Below is a small trained network, with its code and all its weights. Each question gives an input and a class and asks what happens when units are switched off, that is, made to give their printed mean instead of their output.

import numpy as np


def w(rows, s, z=0):
    codes = np.array(rows[::2]) - 128.0
    scale = np.full(codes.shape[1], s)
    scale[-1] = z or s
    return codes * scale


def f(y):
    return y / 2 * (1 + np.tanh(0.7978845608 * (y + 0.044715 * y**3)))


def log_softmax(a):
    a = a - a.max(-1, keepdims=True)
    return a - np.log(np.exp(a).sum(-1, keepdims=True))


def net(x, mask):
    res = np.array(x, float).reshape(1, 7) / 4 @ E
    y = f(res @ A[0][:, :-1].T + A[0][:, -1])
    res = res + np.where(mask, y, B[0][:, -1]) @ B[0][:, :-1]
    return log_softmax(res[-1] @ U[:, :-1].T + U[:, -1])


A, B = {}, {}
E = w([
[224,66,97,122,94,212,52,143,126,140],'x0',
[129,127,126,124,135,124,125,133,135,125],'x1',
[44,48,66,113,198,149,145,142,88,200],'x2',
[79,230,159,47,112,194,82,90,174,226],'x3',
[125,182,86,64,49,86,111,179,22,137],'x4',
[133,146,123,54,184,197,147,58,61,38],'x5',
[31,68,181,142,97,98,2,89,105,96],'x6',
],0.0064)
A[0] = w([
[69,92,150,131,90,115,67,95,132,102,80],'N1',
[131,169,95,84,81,72,117,147,45,167,113],'N2',
[117,120,107,197,95,76,119,177,158,185,76],'N3',
[83,54,69,122,202,145,133,105,86,180,114],'N4',
[220,42,106,139,102,214,66,191,129,133,125],'N5',
[134,126,108,100,175,160,144,72,57,16,123],'N6',
[131,115,149,179,172,172,139,67,189,139,95],'N7',
[165,68,78,155,132,90,137,133,110,87,83],'N8',
[119,167,102,69,94,92,117,186,32,114,83],'N9',
[126,197,162,99,115,204,72,78,156,219,23],'N10',
[194,185,211,137,71,117,112,94,192,16,127],'N11',
[185,46,102,204,135,90,148,177,75,2,3],'N12',
[77,103,169,124,114,109,57,98,120,97,120],'N13',
[115,97,134,174,85,88,133,216,160,177,97],'N14',
[114,148,110,175,101,107,93,175,162,200,71],'N15',
[126,105,157,153,210,116,142,68,233,131,97],'N16',
[90,94,167,136,110,115,48,83,115,125,109],'N17',
[67,103,161,141,112,116,52,126,135,107,77],'N18',
[70,76,107,108,202,168,132,187,107,162,98],'N19',
[115,160,108,70,158,199,127,49,84,78,98],'N20',
[185,189,93,121,154,175,205,183,178,171,92],'N21',
[143,92,127,202,135,78,149,184,100,94,67],'N22',
[107,129,122,81,157,173,152,72,80,63,121],'N23',
[126,86,167,147,197,146,140,75,196,113,77],'N24',
[50,176,173,151,185,18,211,140,132,102,136],'N25',
],0.0072,0.0042)
B[0] = w([
[168,81,103,94,155,86,193,144,112,111,188],'N1',
[104,70,152,164,67,197,125,158,145,57,210],'N2',
[184,112,190,146,127,126,121,109,165,179,191],'N3',
[125,185,119,182,140,93,82,191,83,154,223],'N4',
[118,152,56,90,111,150,57,17,124,112,240],'N5',
[193,108,214,159,125,108,115,110,196,195,218],'N6',
[99,82,132,148,75,170,133,161,106,71,168],'N7',
[86,159,124,103,148,119,136,135,137,117,184],'N8',
[115,60,159,179,62,214,140,153,150,85,206],'N9',
[17,194,160,38,201,117,151,178,166,92,191],'N10',
[111,187,71,210,158,93,78,205,22,192,225],'N11',
[26,191,183,44,187,128,141,166,183,102,240],'N12',
[185,77,80,95,151,90,199,130,97,117,203],'N13',
[182,112,182,151,125,122,115,108,178,167,204],'N14',
[158,121,192,110,145,117,125,115,185,173,173],'N15',
[117,80,125,158,51,167,120,150,135,87,192],'N16',
[168,94,109,83,150,99,186,116,91,108,201],'N17',
[170,105,110,94,160,101,190,136,121,115,189],'N18',
[120,168,103,173,145,108,92,171,63,162,195],'N19',
[171,123,198,145,142,118,115,119,179,174,196],'N20',
[182,48,82,71,158,75,215,121,70,91,214],'N21',
[104,172,158,82,160,129,127,137,180,140,192],'N22',
[196,121,177,143,116,115,103,124,166,182,189],'N23',
[117,83,152,149,61,174,134,180,121,85,175],'N24',
[131,145,54,92,116,163,32,3,112,115,253],'N25',
],0.0083,0.006)
U = w([
[53,164,156,58,163,126,149,162,175,110,108],'0',
[198,104,187,152,122,115,126,106,179,195,103],'1',
[186,81,71,91,143,94,220,125,84,99,99],'2',
[104,77,130,171,53,196,133,164,128,67,102],'3',
[122,171,86,188,143,99,87,187,57,175,106],'4',
[126,136,62,98,112,152,66,5,129,116,118],'5',
[130,125,115,130,126,125,131,111,132,131,251],'6',
],0.013,0.014)

Each question gives the input, the list of numbers given to net, and the class t.
The units are the neurons (one row each of A and B). Each row of codes is followed by its name. A weight is (code - 128) times the scale printed after its matrix; where a second scale follows, it is the last column's (A, B and U).
mask holds one flag per neuron, in row order. A switched-off neuron (its flag False) gives its mean, the last column of its row in B, instead of its output. The means were averaged over made-up inputs and are rounded, as every weight is.
A unit's drop is (log p(t) with every unit on - log p(t) with that unit switched off) / (log p(t) with every unit on - log p(t) with every unit switched off).
The circuit of an input: a set's keep is (log p(t) with only the set's units on - log p(t) with every unit switched off) / (log p(t) with every unit on - log p(t) with every unit switched off). Starting from the 12 units with the biggest drops (on a tie, the unit counted first), units are removed one at a time, each time the one whose removal leaves the highest keep (on an exact tie, the one counted first), for as long as the keep stays at least 0.8.
units of the circuit, in order: the units of the circuit, biggest drop first
unit that matters most: the unit with the biggest drop
k most important neurons: the k neurons with the biggest drops, biggest first
drop of u: that unit's drop, to one decimal
input [-8,3,-8,-6,-2,0,-2], class 4: 2 most important neurons : N11, N5
input [-3,8,-8,-2,-8,-5,-5], class 3: unit that matters most : N16
input [2,1,-8,-2,3,-7,-1], class 4: 2 most important neurons : N11, N6
input [-2,-6,-5,4,6,4,-7], class 2: 3 most important neurons : N21, N12, N16
input [-5,6,-1,-4,-6,3,2], class 3: 3 most important neurons : N24, N16, N5
input [-2,0,-5,-4,-6,4,2], class 3: 3 most important neurons : N24, N16, N7
input [4,-4,8,-7,7,-8,2], class 1: 2 most important neurons : N14, N3
input [-6,8,-6,-5,2,5,-7], class 6: 3 most important neurons : N25, N6, N13
input [-8,-3,-6,-7,-2,-6,1], class 5: 3 most important neurons : N25, N10, N4
input [4,7,3,7,7,-7,5], class 0: 2 most important neurons : N10, N6
input [7,-3,-8,-2,6,6,-5], class 4: 2 most important neurons : N11, N25
input [4,6,5,0,6,6,4], class 1: units of the circuit, in order : N6, N20
input [-1,0,-6,-2,8,-6,2], class 3: 3 most important neurons : N2, N9, N6
input [0,7,-5,8,-8,-7,5], class 0: units of the circuit, in order : N10
input [7,0,8,1,0,-3,-5], class 4: 3 most important neurons : N4, N19, N25
input [2,7,0,1,7,7,-1], class 1: drop of N23 : 0.2
input [-7,3,5,5,8,-6,7], class 3: drop of N9 : 0.6
input [2,3,8,-1,-8,3,4], class 3: drop of N11 : 0.2
